Here is a tiny trained network, its code and every weight. The questions are about switching its units off for an input and a class, where a switched-off unit gives its printed mean instead of its output.

import numpy as np


def w(rows, s, z=0):
    codes = np.array(rows[::2]) - 128.0
    scale = np.full(codes.shape[1], s)
    scale[-1] = z or s
    return codes * scale


def f(y):
    return np.maximum(y, 0)


def log_softmax(a):
    a = a - a.max(-1, keepdims=True)
    return a - np.log(np.exp(a).sum(-1, keepdims=True))


def net(x, mask):
    res = np.array(x, float).reshape(1, 4) / 4 @ E
    y = f(res @ A[0][:, :-1].T + A[0][:, -1])
    res = res + np.where(mask, y, B[0][:, -1]) @ B[0][:, :-1]
    return log_softmax(res[-1] @ U[:, :-1].T + U[:, -1])


A, B = {}, {}
E = w([
[167,158,68,140,76,158,246,137,214,146,122,113],'x0',
[153,197,175,109,73,94,103,53,144,171,240,112],'x1',
[109,128,129,136,124,125,132,97,127,128,111,135],'x2',
[225,137,158,227,164,119,146,84,111,60,121,30],'x3',
],0.012)
A[0] = w([
[57,77,178,46,135,128,33,158,47,181,133,206,167],'neuron 1',
[13,101,111,35,126,148,42,152,119,191,149,209,183],'neuron 2',
[138,90,209,165,249,52,34,96,42,31,139,83,191],'neuron 3',
[140,233,190,108,68,71,102,61,159,201,254,93,162],'neuron 4',
[57,137,145,92,133,96,10,152,82,153,123,165,151],'neuron 5',
[71,141,58,20,62,185,176,153,182,240,118,210,157],'neuron 6',
[110,42,79,165,163,144,130,168,137,99,31,149,238],'neuron 7',
[102,61,52,126,188,179,166,174,102,84,40,141,253],'neuron 8',
[146,228,200,91,61,47,72,41,123,128,244,93,153],'neuron 9',
],0.0052,0.0048)
B[0] = w([
[218,165,109,205,98,189,191,105,98,93,93,52,228],'neuron 1',
[157,163,71,167,87,148,207,127,155,104,135,120,245],'neuron 2',
[101,85,186,100,218,102,99,161,34,116,100,127,219],'neuron 3',
[184,158,134,115,72,71,86,3,168,214,209,137,251],'neuron 4',
[210,176,134,180,103,168,178,89,104,125,125,68,202],'neuron 5',
[84,65,108,62,93,95,127,128,178,180,172,198,248],'neuron 6',
[124,83,120,130,148,227,137,195,124,123,85,113,202],'neuron 7',
[112,89,54,145,185,176,145,186,150,97,85,157,212],'neuron 8',
[122,168,171,152,147,118,94,39,135,181,200,164,244],'neuron 9',
],0.0074,0.014)
U = w([
[222,129,77,196,124,171,209,169,115,63,70,67,250],'0',
[216,219,161,201,68,141,152,82,151,151,156,51,178],'1',
[14,56,103,68,136,153,126,208,194,150,127,191,120],'2',
[104,104,127,8,65,26,95,103,166,184,163,186,32],'3',
[95,27,197,102,182,133,43,200,57,95,71,95,116],'4',
[137,140,221,129,177,63,3,100,73,151,161,160,8],'5',
],0.0066,0.002)

Each question gives the input, the list of numbers given to net, and the class t.
The units are the neurons (one row each of A and B). Each row of codes is followed by its name. A weight is (code - 128) times the scale printed after its matrix; where a second scale follows, it is the last column's (A, B and U).
mask holds one flag per neuron, in row order. A switched-off neuron (its flag False) gives its mean, the last column of its row in B, instead of its output. The means were averaged over made-up inputs and are rounded, as every weight is.
A unit's drop is (log p(t) with every unit on - log p(t) with that unit switched off) / (log p(t) with every unit on - log p(t) with every unit switched off).
The circuit of an input: a set's keep is (log p(t) with only the set's units on - log p(t) with every unit switched off) / (log p(t) with every unit on - log p(t) with every unit switched off). Starting from all 9 units, units are removed one at a time, each time the one whose removal leaves the highest keep (on an exact tie, the one counted first), for as long as the keep stays at least 0.8.
circuit, biggest first: the units of the circuit, biggest drop first
unit that matters most: the unit with the biggest drop
k most important neurons: the k neurons with the biggest drops, biggest first
drop of u: that unit's drop, to one decimal
input [0,8,5,1], class 5: circuit, biggest first : neuron 1; neuron 2
input [-6,0,6,-7], class 0: unit that matters most : neuron 4
input [-2,5,6,1], class 5: circuit, biggest first : neuron 2; neuron 1
input [2,-6,4,0], class 2: 3 most important neurons : neuron 1; neuron 5; neuron 2
input [0,4,-1,-6], class 1: 2 most important neurons : neuron 1; neuron 2
input [-6,8,2,-1], class 1: 2 most important neurons : neuron 1; neuron 5
input [5,0,5,-4], class 2: 2 most important neurons : neuron 4; neuron 9
input [1,0,8,6], class 0: 3 most important neurons : neuron 4; neuron 6; neuron 9
input [6,0,-4,-1], class 2: 2 most important neurons : neuron 4; neuron 1
input [6,0,-6,4], class 0: 2 most important neurons : neuron 4; neuron 9
input [-4,-7,-2,1], class 4: 2 most important neurons : neuron 3; neuron 2
input [4,5,4,0], class 3: 3 most important neurons : neuron 1; neuron 5; neuron 2
input [-6,2,-8,-1], class 1: 2 most important neurons : neuron 1; neuron 5
input [-5,1,-2,-4], class 1: most important neuron : neuron 8
input [0,6,-6,7], class 5: drop of neuron 2 : 0.2
input [-2,7,-4,-7], class 1: drop of neuron 1 : 0.3
input [-3,7,1,-8], class 1: drop of neuron 1 : 0.2
input [-4,2,5,8], class 5: drop of neuron 7 : 0.0
